Below is a small trained network, with its code and all its weights. Each question gives an input and a target symbol and asks what happens when units are switched off, that is, made to give their printed mean instead of their output.

import numpy as np


def w(rows, s, z=0):
    codes = np.array(rows[::2]) - 128.0
    scale = np.full(codes.shape[1], s)
    scale[-1] = z or s
    return codes * scale


def norm(h):
    return h / np.sqrt((h * h).mean(-1, keepdims=True) + 1e-5)


def f(y):
    return y / 2 * (1 + np.tanh(0.7978845608 * (y + 0.044715 * y**3)))


def softmax(a):
    e = np.exp(a - a.max(-1, keepdims=True))
    return e / e.sum(-1, keepdims=True)


def log_softmax(a):
    a = a - a.max(-1, keepdims=True)
    return a - np.log(np.exp(a).sum(-1, keepdims=True))


def net(x, mask):
    ids = ['ΔΦαβεζηθλξπτψω'.index(c) for c in x.split()]
    T = len(ids)
    res = E[ids] + P[:T]
    u = 0
    for l in range(2):
        q, k, v = (norm(res) @ M[l].T for M in (Q, K, V))
        z = softmax(np.where(np.tri(T) > 0, q @ k.T / 2**0.5, -1e9)) @ v
        res = res + np.where(mask[u], z, O[l][:, -1]) @ O[l][:, :-1]
        u += 1
        y = f(norm(res) @ A[l][:, :-1].T + A[l][:, -1])
        res = res + np.where(mask[u : u + 8], y, B[l][:, -1]) @ B[l][:, :-1]
        u += 8
    return log_softmax(norm(res)[-1] @ U[:, :-1].T + U[:, -1])


Q, K, V, O, A, B = {}, {}, {}, {}, {}, {}
E = w([
[113,151,184,96],'Δ',
[137,119,183,94],'Φ',
[120,141,205,97],'α',
[149,136,99,93],'β',
[151,84,151,107],'ε',
[76,104,111,137],'ζ',
[34,212,253,235],'η',
[70,87,115,158],'θ',
[107,123,202,113],'λ',
[135,112,172,129],'ξ',
[121,99,178,119],'π',
[87,117,148,112],'τ',
[157,80,148,139],'ψ',
[155,76,116,163],'ω',
],0.018)
P = w([
[122,216,57,131],'0',
[136,44,152,4],'1',
[119,32,155,24],'2',
[120,36,163,25],'3',
[117,30,164,29],'4',
[115,32,155,32],'5',
[113,33,149,26],'6',
[111,30,155,32],'7',
[110,24,157,38],'8',
[109,22,159,40],'9',
[110,20,153,48],'10',
[109,33,150,37],'11',
],0.0034)
Q[0] = w([
[58,60,253,176],'0.h0',
[74,15,208,56],'0.h0',
],0.011)
K[0] = w([
[97,163,178,179],'0.h0',
[117,252,85,168],'0.h0',
],0.015)
V[0] = w([
[254,179,71,194],'0.h0',
[206,173,166,109],'0.h0',
],0.0075)
O[0] = w([
[41,11,255,211,1],'0.h0',
[44,53,90,129,138],'0.h0',
],0.0066,0.0068)
A[0] = w([
[61,150,65,128,81],'0.n0',
[249,123,220,108,200],'0.n1',
[223,70,138,233,68],'0.n2',
[95,163,175,82,221],'0.n3',
[116,123,180,96,2],'0.n4',
[121,132,193,103,43],'0.n5',
[49,254,175,175,116],'0.n6',
[212,23,26,92,44],'0.n7',
],0.01,0.0035)
B[0] = w([
[144,139,157,86,137],'0.n0',
[65,150,69,118,254],'0.n1',
[175,184,124,69,132],'0.n2',
[102,53,121,196,226],'0.n3',
[111,182,121,75,131],'0.n4',
[144,190,132,103,140],'0.n5',
[142,84,254,200,147],'0.n6',
[71,147,175,114,237],'0.n7',
],0.0081,0.0066)
Q[1] = w([
[43,87,75,2],'1.h0',
[73,172,117,3],'1.h0',
],0.012)
K[1] = w([
[164,164,172,249],'1.h0',
[124,115,171,222],'1.h0',
],0.017)
V[1] = w([
[67,227,163,72],'1.h0',
[3,97,127,82],'1.h0',
],0.011)
O[1] = w([
[239,76,143,110,206],'1.h0',
[184,38,10,165,251],'1.h0',
],0.013,0.0027)
A[1] = w([
[175,154,255,83,79],'1.n0',
[205,56,91,132,91],'1.n1',
[56,189,65,191,23],'1.n2',
[190,2,119,119,110],'1.n3',
[101,102,105,90,241],'1.n4',
[133,97,181,192,90],'1.n5',
[226,202,232,130,251],'1.n6',
[218,139,136,101,94],'1.n7',
],0.0099,0.0032)
B[1] = w([
[206,152,123,193,190],'1.n0',
[33,201,195,68,223],'1.n1',
[166,255,129,117,168],'1.n2',
[97,134,190,112,254],'1.n3',
[175,131,130,195,245],'1.n4',
[153,55,71,91,119],'1.n5',
[126,64,69,218,221],'1.n6',
[116,150,104,110,175],'1.n7',
],0.01,0.0053)
U = w([
[195,175,179,227,149],'Δ',
[171,84,66,120,165],'Φ',
[135,198,217,183,184],'α',
[244,97,222,117,76],'β',
[94,76,181,95,143],'ε',
[144,40,94,116,149],'ζ',
[122,74,178,235,255],'η',
[45,35,135,181,114],'θ',
[8,168,182,184,86],'λ',
[115,209,72,170,115],'ξ',
[49,108,48,221,142],'π',
[86,104,247,122,94],'τ',
[138,164,152,77,153],'ψ',
[252,146,75,180,53],'ω',
],0.014,0.0029)

Each question gives the input, a string of symbols that net reads in full, and the target symbol t.
The units are the heads (2 rows each of Q, K, V and O) and the neurons (one row each of A and B). Each row of codes is followed by its name. A weight is (code - 128) times the scale printed after its matrix; where a second scale follows, it is the last column's (O, A, B and U).
mask holds one flag per unit, layer by layer, with each layer's heads first. A switched-off unit (its flag False) gives its mean, the last column of its rows in O or B, instead of its output. The means were averaged over made-up inputs and are rounded, as every weight is.
A unit's drop is (log p(t) with every unit on - log p(t) with that unit switched off) / (log p(t) with every unit on - log p(t) with every unit switched off).
The circuit of an input: a set's keep is (log p(t) with only the set's units on - log p(t) with every unit switched off) / (log p(t) with every unit on - log p(t) with every unit switched off). Starting from the 12 units with the biggest drops (on a tie, the unit counted first), units are removed one at a time, each time the one whose removal leaves the highest keep (on an exact tie, the one counted first), for as long as the keep stays at least 0.8.
circuit, biggest first: the units of the circuit, biggest drop first
most important unit: the unit with the biggest drop
top k neurons in layer l: the k neurons of layer l with the biggest drops, biggest first
input θ ζ ψ Φ Φ ξ Φ ξ λ, target α: most important unit => 0.h0
input ψ λ τ α ε Δ τ ω ζ Δ ω λ, target ξ: circuit, biggest first => 0.h0, 1.h0, 1.n2
input τ Δ τ α, target ω: circuit, biggest first => 0.h0, 1.n6
input ξ τ π, target π: circuit, biggest first => 1.h0, 0.h0, 0.n7, 0.n1
input ε ω Φ λ λ, target Φ: circuit, biggest first => 1.h0, 0.n7
input θ τ Φ θ ξ θ Φ τ ξ, target α: top 2 neurons in layer 0 => 0.n1, 0.n7
input ε λ ξ ε ξ Φ ω π ζ ζ Δ Φ, target Φ: circuit, biggest first => 0.n7, 1.h0
input π ω Φ ξ π η λ ω α Φ ω, target ω: circuit, biggest first => 0.n7, 0.n2, 1.n1, 0.n3
input ψ α ξ ε, target ξ: circuit, biggest first => 0.h0, 1.h0, 0.n7, 1.n2
input ψ β ω α, target ξ: circuit, biggest first => 0.h0, 1.h0, 1.n2
input θ π ψ α θ, target α: circuit, biggest first => 0.h0, 0.n7, 1.h0
input β α τ λ Δ ω ε θ β Δ, target θ: circuit, biggest first => 0.h0, 1.h0
input ψ ξ ε Φ, target ξ: top 2 neurons in layer 0 => 0.n7, 0.n1
input Φ Φ τ ξ ε λ ε ζ π η Δ β, target β: circuit, biggest first => 0.n1, 1.h0, 1.n1
input τ Δ τ τ, target ω: circuit, biggest first => 1.h0
input θ Δ λ ψ θ ψ, target α: circuit, biggest first => 0.h0, 1.h0, 0.n1
input λ ω ξ ψ ξ λ, target β: circuit, biggest first => 0.h0, 1.h0, 0.n7
input Δ Δ ω ζ τ β ω τ ξ ξ Δ, target τ: top 4 neurons in layer 0 => 0.n6, 0.n1, 0.n3, 0.n7
input ξ τ ψ Δ θ ω ε ξ η Φ ζ, target ζ: top 3 neurons in layer 0 => 0.n6, 0.n0, 0.n7
input η ω Δ η η ψ β, target β: top 2 neurons in layer 1 => 1.n1, 1.n6
input τ ω Φ ξ Δ ζ ξ ξ, target ω: most important unit => 0.h0
input λ ω ψ λ θ Δ ψ ω π ω, target β: top 3 neurons in layer 0 => 0.n6, 0.n7, 0.n1
input λ η ζ θ α τ ω λ θ Φ ε π, target π: top 3 neurons in layer 0 => 0.n1, 0.n6, 0.n3
input α Φ λ ζ ζ α, target ε: top 3 neurons in layer 0 => 0.n6, 0.n3, 0.n1
input θ π λ Φ ω λ λ π ξ ξ η Φ, target Φ: top 2 neurons in layer 0 => 0.n3, 0.n1
input θ π θ ζ τ ξ ω η τ, target τ: top 3 neurons in layer 1 => 1.n6, 1.n0, 1.n2
input λ α τ ξ τ ζ, target β: top 3 neurons in layer 0 => 0.n6, 0.n1, 0.n7
